Each row has a name. Each piece below is followed by the name of the row it came from, unless a question asks for something else. Each question is about the rows just above it. Places in a row count from 1.

mef: [-93  86 106   4 105  49  -8 -29  45  42 -35  85 -57 -41 -58 -88  -9 107
 105 103]
Nef: [ -40   28   16   96   -8  -86  -52    6  -43  -76   14  -42 -108  -91
  -36   98  -55  -71  -31   90]
lape: [-41  91  -6  94 -52   6 -96 -55 -55  17 -93 -77  75  55 -80 -49 -76 -61
  35   7]
niv: [  82  -17  -23   82  -90  -82 -102   70  -53   57  -85  -70   96  -80
  -45   89 -106   51  -48   43]
bomog: [-56 -13 -96 -36  35  24   4  71  37 -71 -77   0  99 107  91 -31  95 -89
 -65 -66]
Sapu: [-107  -45  -88  -83    8  -85  -42   88   14   67 -101   -9  106 -102
  -87  -94  -94   68  -31   58]
Row and place of [-53] in the named rows: => niv, 9
[-66] is at row and place => bomog, 20
[-86] is at row and place => Nef, 6

tif: [ 55 -18   3  16 -13  13   6  -7   9  25  56 -18 -25  -5   8  28  15 -53
   5  -5  -3  21  -9 -42  29  13 -27  20   7   3   8  15   6 -11 -35  19
  11  37 -34  16  -8 -28 -23 -31   8   8  36  20   7 -21 -12  12  11  16
  42  24 -41  22  11]
tini: [ 39  -9   7  38 -19   1  18 -19  14  22  52  -1 -36   5 -14  15  -1 -53
  11  15  10  19   4 -26  30  -3 -33  24  -7  15  -2   3  31 -11 -33  36
 -19  34  -9  10   4 -15 -27 -22  -9  19  25  14  35  -8 -15   7  18  26
  30  -4 -15  27  27]
nez: [-21  -4 -21  -2  14 -17 -25  18   3 -19 -46  -6  42 -43   8 -25  -9  46
   1   6 -16 -19   9  39 -30  -9  38 -37 -23 -14  -8 -15 -24   4  12 -15
 -14 -28 -17 -16  -2  26  21  24 -11 -19 -35 -13 -59  14  26 -42 -35  -4
 -45 -10  26 -38 -28]
tanes: [ 55 -18   3  16 -13  13   6  -7   9  25  56 -18 -25  -5   8  28  15 -53
   5  -5  -3  21  -9 -42  29  13 -27  20   7   3   8  15   6 -11 -35  19
  11  16 -34  16  -8 -28 -23 -31   8   8  36  20  40 -21 -12  12  11  16
  42  23 -41  22  11]
vanit: [  5  -1  14   3  -3  -4   4 -14   3  -2  -8   5   5  11  13   3   6  -3
  10  12   0   1  11   1   9  25   0   7 -19  -4  -8  -3  -4  -6  18  17
  -4  -1   0 -19  10 -10  -4 -22  -7  -6  11  -5  -1  -3  -3   1  -2   2
  -9  14   9   9  15]
[ 39  -9   7  38 -19   1  18 -19  14  22  52  -1 -36   5 -14  15  -1 -53
  11  15  10  19   4 -26  30  -3 -33  24  -7  15  -2   3  31 -11 -33  36
 -19  34  -9  10   4 -15 -27 -22  -9  19  25  14  35  -8 -15   7  18  26
  30  -4 -15  27  27] => tini
Where do [-21  -4 -21  -2  14 -17 -25  18   3 -19 -46  -6  42 -43   8 -25  -9  46
   1   6 -16 -19   9  39 -30  -9  38 -37 -23 -14  -8 -15 -24   4  12 -15
 -14 -28 -17 -16  -2  26  21  24 -11 -19 -35 -13 -59  14  26 -42 -35  -4
 -45 -10  26 -38 -28] appear? => nez
Row and place of [-38] in the named rows: => nez, 58

Ruguv: [-10 -11  40 -28 -21]
Buv: [-37 -11  81  16  72]
Tur: [ 24 -49 -20   9  23]
zon: [ 24 -49 -20   9   1]
[-28] is at row and place => Ruguv, 4
[-37] is at row and place => Buv, 1

Zili: [-37 -66 -72  10]
Raz: [-12  32 -80 -50]
Bek: [ -37 -119  -66    9]
kade: [-79  80  18  29]
nurik: [-65  35 -34   7]
Row and place of [-80] in the named rows: => Raz, 3
Row and place of [-65] in the named rows: => nurik, 1
Where in the named rows is [-119]? => Bek, 2
Where in the named rows is [-12]? => Raz, 1
Where in the named rows is [32]? => Raz, 2
Where in the named rows is [18]? => kade, 3
Where in the named rows is [10]? => Zili, 4

dutav: [ -3  18  10  38  -4 -11 -31]
vidiv: [ -9 -32   7  57   8  -8   6]
Fesom: [  30  114    4 -114  -30   16   61]
Where in the named rows is [-32]? => vidiv, 2
Row and place of [57] in the named rows: => vidiv, 4

Kaze: [ 29 -29  30 -13 -24 -25 -33]
vog: [ 63 -10 -36 -25  36 -35 -35]
ved: [ 48 -23  35  -7 102 -28 -24]
Row and place of [-29] in the named rows: => Kaze, 2
[63] is at row and place => vog, 1
[102] is at row and place => ved, 5
Where in the named rows is [35]? => ved, 3
Where in the named rows is [30]? => Kaze, 3
Row and place of [-33] in the named rows: => Kaze, 7
[-23] is at row and place => ved, 2

